Below are the code and all the weights of a small trained network. Each question names an input and a class and asks about switching units off, where a switched-off unit gives its printed mean instead of its output.

import numpy as np


def w(rows, s, z=0):
    codes = np.array(rows[::2]) - 128.0
    scale = np.full(codes.shape[1], s)
    scale[-1] = z or s
    return codes * scale


def norm(h):
    return h / np.sqrt((h * h).mean(-1, keepdims=True) + 1e-5)


def f(y):
    return np.maximum(y, 0)


def log_softmax(a):
    a = a - a.max(-1, keepdims=True)
    return a - np.log(np.exp(a).sum(-1, keepdims=True))


def net(x, mask):
    res = np.array(x, float).reshape(1, 3) / 4 @ E
    u = 0
    for l in range(3):
        y = f(norm(res) @ A[l][:, :-1].T + A[l][:, -1])
        res = res + np.where(mask[u : u + 6], y, B[l][:, -1]) @ B[l][:, :-1]
        u += 6
    return log_softmax(norm(res)[-1] @ U[:, :-1].T + U[:, -1])


A, B = {}, {}
E = w([
[196,69,53,110,18,107,67,47,112,181,124],'x0',
[235,172,110,72,148,107,17,157,254,137,124],'x1',
[125,146,131,41,66,122,141,146,149,107,159],'x2',
],0.0099)
A[0] = w([
[152,113,72,69,87,130,29,130,157,168,133,117],'0.n0',
[188,57,48,72,1,124,77,55,103,173,145,148],'0.n1',
[175,163,174,221,227,158,82,152,178,94,95,64],'0.n2',
[72,152,126,146,87,106,159,104,75,159,102,23],'0.n3',
[139,220,165,65,226,135,121,170,212,97,177,5],'0.n4',
[88,88,179,142,124,141,194,116,123,108,229,13],'0.n5',
],0.0077,0.0033)
B[0] = w([
[105,126,134,100,48,203,41,78,73,92,111,202],'0.n0',
[154,178,115,174,186,111,157,53,64,253,99,246],'0.n1',
[115,163,115,214,175,64,188,114,135,186,123,199],'0.n2',
[78,94,100,163,148,180,89,104,181,131,155,161],'0.n3',
[117,174,240,141,123,72,182,185,179,86,118,202],'0.n4',
[161,128,173,78,137,176,27,87,117,72,126,163],'0.n5',
],0.011,0.013)
A[1] = w([
[130,135,73,155,121,125,119,111,51,215,99,207],'1.n0',
[143,133,166,146,142,86,86,129,156,167,125,8],'1.n1',
[151,94,34,163,95,106,85,84,161,189,122,58],'1.n2',
[130,165,64,150,136,106,121,88,72,207,197,242],'1.n3',
[207,83,98,180,150,136,129,118,105,255,71,249],'1.n4',
[193,84,167,173,116,152,82,161,55,125,103,28],'1.n5',
],0.0087,0.0014)
B[1] = w([
[163,105,76,49,144,122,117,89,194,158,83,238],'1.n0',
[108,128,107,184,133,167,156,162,91,114,194,160],'1.n1',
[199,97,113,124,151,140,105,108,55,246,116,194],'1.n2',
[148,160,109,70,124,107,179,87,92,117,98,227],'1.n3',
[155,132,111,74,151,97,170,128,67,122,93,247],'1.n4',
[108,156,93,123,143,117,99,147,170,93,116,152],'1.n5',
],0.012,0.013)
A[2] = w([
[181,115,45,96,78,169,126,93,127,223,154,112],'2.n0',
[80,113,159,105,194,178,165,143,26,127,88,193],'2.n1',
[60,87,145,118,141,174,143,96,93,45,144,119],'2.n2',
[165,108,154,73,71,100,122,138,160,81,92,3],'2.n3',
[116,56,96,125,178,71,176,180,194,141,112,30],'2.n4',
[129,158,153,2,20,132,192,166,158,105,129,178],'2.n5',
],0.0097,0.002)
B[2] = w([
[158,133,75,63,166,128,155,55,118,121,66,254],'2.n0',
[191,108,74,143,65,145,84,74,126,180,174,236],'2.n1',
[97,25,98,84,110,168,87,126,149,92,164,183],'2.n2',
[126,139,119,89,78,130,102,139,144,120,135,137],'2.n3',
[117,103,154,95,254,93,126,110,107,239,106,152],'2.n4',
[181,129,18,143,66,92,58,172,101,117,77,160],'2.n5',
],0.0089,0.011)
U = w([
[74,1,100,125,108,253,75,94,110,92,240,123],'0',
[103,184,235,183,209,75,191,174,174,136,152,123],'1',
[133,147,122,100,10,131,28,198,153,37,149,4],'2',
[165,115,50,94,166,135,137,38,82,190,92,206],'3',
],0.012,0.0029)

Each question gives the input, the list of numbers given to net, and the class t.
The units are the neurons (one row each of A and B). Each row of codes is followed by its name. A weight is (code - 128) times the scale printed after its matrix; where a second scale follows, it is the last column's (A, B and U).
mask holds one flag per neuron, layer by layer. A switched-off neuron (its flag False) gives its mean, the last column of its row in B, instead of its output. The means were averaged over made-up inputs and are rounded, as every weight is.
A unit's drop is (log p(t) with every unit on - log p(t) with that unit switched off) / (log p(t) with every unit on - log p(t) with every unit switched off).
most important unit: the unit with the biggest drop
top k neurons: the k neurons with the biggest drops, biggest first
k most important neurons of layer l: the k neurons of layer l with the biggest drops, biggest first
drop of u: that unit's drop, to one decimal
input [-7,-2,4], class 2: most important unit	0.n1
input [-7,-3,-4], class 1: top 2 neurons	[0.n0 0.n2]
input [-3,-2,3], class 0: 2 most important neurons of layer 1	[1.n0 1.n3]
input [-2,6,2], class 2: top 2 neurons	[0.n1 0.n0]
input [-8,-3,-7], class 1: top 2 neurons	[0.n1 0.n0]
input [-4,1,7], class 2: top 3 neurons	[0.n1 2.n5 0.n2]
input [1,6,6], class 2: top 3 neurons	[0.n4 0.n2 1.n2]
input [-8,1,8], class 1: top 2 neurons	[0.n4 0.n0]
input [-5,0,6], class 2: 2 most important neurons of layer 0	[0.n1 0.n2]
input [-1,3,-8], class 1: top 3 neurons	[0.n1 0.n0 2.n0]
input [-3,1,6], class 2: drop of 0.n2	0.3
input [-4,-1,6], class 2: drop of 0.n1	0.2
input [-1,-4,5], class 0: drop of 0.n1	0.5
